Below is a small trained network, with its code and all its weights. Each question gives an input and a target symbol and asks what happens when units are switched off, that is, made to give their printed mean instead of their output.

import numpy as np


def w(rows, s, z=0):
    codes = np.array(rows[::2]) - 128.0
    scale = np.full(codes.shape[1], s)
    scale[-1] = z or s
    return codes * scale


def f(y):
    return y / 2 * (1 + np.tanh(0.7978845608 * (y + 0.044715 * y**3)))


def softmax(a):
    e = np.exp(a - a.max(-1, keepdims=True))
    return e / e.sum(-1, keepdims=True)


def log_softmax(a):
    a = a - a.max(-1, keepdims=True)
    return a - np.log(np.exp(a).sum(-1, keepdims=True))


def net(x, mask):
    ids = ['ΘΦΩαβδηλμξτψ'.index(c) for c in x.split()]
    T = len(ids)
    res = E[ids] + P[:T]
    q, k, v = (res @ M[0].T for M in (Q, K, V))
    z = softmax(np.where(np.tri(T) > 0, q @ k.T / 2**0.5, -1e9)) @ v
    res = res + np.where(mask[0], z, O[0][:, -1]) @ O[0][:, :-1]
    y = f(res @ A[0][:, :-1].T + A[0][:, -1])
    res = res + np.where(mask[1:13], y, B[0][:, -1]) @ B[0][:, :-1]
    return log_softmax(res[-1] @ U[:, :-1].T + U[:, -1])


Q, K, V, O, A, B = {}, {}, {}, {}, {}, {}
E = w([
[119,16,191,126,200],'Θ',
[112,91,136,131,129],'Φ',
[51,40,81,137,124],'Ω',
[151,224,105,93,25],'α',
[162,166,159,103,68],'β',
[107,157,174,69,119],'δ',
[23,152,89,113,161],'η',
[135,121,138,138,88],'λ',
[121,112,132,108,110],'μ',
[52,145,115,116,123],'ξ',
[25,112,97,99,216],'τ',
[169,255,165,54,80],'ψ',
],0.018)
P = w([
[62,170,179,252,144],'0',
[78,138,109,117,140],'1',
[103,167,143,115,125],'2',
[96,175,136,106,111],'3',
[82,157,146,110,128],'4',
[95,149,175,111,145],'5',
[75,159,149,103,124],'6',
[90,181,158,112,107],'7',
[76,163,157,108,120],'8',
[72,142,157,81,137],'9',
],0.016)
Q[0] = w([
[2,183,227,42,121],'head 1',
[107,159,163,149,141],'head 1',
],0.009)
K[0] = w([
[80,149,182,253,119],'head 1',
[83,110,201,216,47],'head 1',
],0.0064)
V[0] = w([
[183,33,160,210,82],'head 1',
[174,210,254,186,6],'head 1',
],0.0082)
O[0] = w([
[153,44,163,177,6,140],'head 1',
[197,4,77,65,211,252],'head 1',
],0.016,0.011)
A[0] = w([
[165,111,123,99,166,108],'neuron 1',
[80,225,140,140,109,196],'neuron 2',
[170,137,93,131,154,10],'neuron 3',
[102,118,71,192,147,87],'neuron 4',
[170,174,131,45,106,215],'neuron 5',
[56,6,125,81,121,127],'neuron 6',
[108,135,119,123,180,133],'neuron 7',
[180,131,125,61,251,171],'neuron 8',
[152,213,29,100,103,165],'neuron 9',
[182,78,77,125,71,178],'neuron 10',
[144,166,95,114,174,153],'neuron 11',
[167,91,75,115,144,3],'neuron 12',
],0.012,0.0053)
B[0] = w([
[97,168,82,171,129,187],'neuron 1',
[198,140,109,94,167,154],'neuron 2',
[111,254,144,36,132,146],'neuron 3',
[90,79,212,156,63,131],'neuron 4',
[103,73,167,160,101,152],'neuron 5',
[168,158,124,138,75,234],'neuron 6',
[156,95,168,113,140,154],'neuron 7',
[81,128,122,155,87,252],'neuron 8',
[106,97,145,180,144,136],'neuron 9',
[163,129,132,133,156,175],'neuron 10',
[88,54,169,76,111,152],'neuron 11',
[135,193,107,103,132,187],'neuron 12',
],0.0089,0.042)
U = w([
[142,164,93,73,140,89],'Θ',
[76,143,102,162,125,253],'Φ',
[116,223,182,135,68,129],'Ω',
[27,96,128,255,116,34],'α',
[188,224,78,145,120,111],'β',
[178,90,119,106,100,154],'δ',
[222,38,121,66,147,209],'η',
[151,100,165,127,61,140],'λ',
[69,217,114,150,132,116],'μ',
[186,211,142,122,207,33],'ξ',
[233,104,83,167,136,53],'τ',
[112,78,174,115,204,137],'ψ',
],0.0074,0.0052)

Each question gives the input, a string of symbols that net reads in full, and the target symbol t.
The units are the heads (2 rows each of Q, K, V and O) and the neurons (one row each of A and B). Each row of codes is followed by its name. A weight is (code - 128) times the scale printed after its matrix; where a second scale follows, it is the last column's (O, A, B and U).
mask holds one flag per unit, heads first, then neurons. A switched-off unit (its flag False) gives its mean, the last column of its rows in O or B, instead of its output. The means were averaged over made-up inputs and are rounded, as every weight is.
A unit's drop is (log p(t) with every unit on - log p(t) with that unit switched off) / (log p(t) with every unit on - log p(t) with every unit switched off).
The circuit of an input: a set's keep is (log p(t) with only the set's units on - log p(t) with every unit switched off) / (log p(t) with every unit on - log p(t) with every unit switched off). Starting from the 12 units with the biggest drops (on a tie, the unit counted first), units are removed one at a time, each time the one whose removal leaves the highest keep (on an exact tie, the one counted first), for as long as the keep stays at least 0.8.
units of the circuit, in order: the units of the circuit, biggest drop first
top k neurons: the k neurons with the biggest drops, biggest first
drop of u: that unit's drop, to one decimal
input η Θ μ η Θ, target ψ: top 2 neurons	(neuron 6; neuron 1)
input β Φ λ, target β: top 4 neurons	(neuron 12; neuron 1; neuron 6; neuron 3)
input β δ Φ δ Φ δ Θ η, target β: units of the circuit, in order	(head 1; neuron 6; neuron 12; neuron 1)
input δ δ β λ η ψ β Θ, target Φ: top 4 neurons	(neuron 8; neuron 1; neuron 2; neuron 10)
input τ Θ η ξ δ, target ξ: units of the circuit, in order	(head 1; neuron 2; neuron 8)
input Φ η ξ τ λ ξ β Ω λ, target η: units of the circuit, in order	(neuron 8; neuron 1)
input δ τ β τ τ ψ δ, target Φ: top 3 neurons	(neuron 8; neuron 1; neuron 2)
input τ β ξ α Φ, target ξ: top 2 neurons	(neuron 2; neuron 8)
input δ Θ Φ β δ ξ η λ, target Φ: top 2 neurons	(neuron 6; neuron 2)
input ψ η β β δ, target μ: units of the circuit, in order	(neuron 8; head 1; neuron 1; neuron 3)
input Θ η β λ δ β Ω, target λ: units of the circuit, in order	(head 1; neuron 1)
input λ Θ ξ Ω μ Ω λ, target τ: units of the circuit, in order	(head 1; neuron 11; neuron 3; neuron 10)
input Φ β β, target η: units of the circuit, in order	(neuron 8; head 1; neuron 1)
input α Φ ξ λ η, target Θ: top 2 neurons	(neuron 11; neuron 3)
input ψ Θ Ω τ τ β, target μ: top 3 neurons	(neuron 8; neuron 1; neuron 3)
input η Ω δ τ Ω Θ δ, target ψ: top neuron	(neuron 6)
input β Φ α λ μ η β Φ, target β: top 3 neurons	(neuron 12; neuron 6; neuron 1)
input Θ β λ Φ ξ μ μ Ω Ω, target λ: top 3 neurons	(neuron 8; neuron 1; neuron 12)
input β η β ξ, target β: drop of neuron 12	0.6
input η β δ λ, target ψ: drop of head 1	0.8
input β Φ ψ α ξ β λ ψ λ τ, target β: drop of neuron 1	0.4
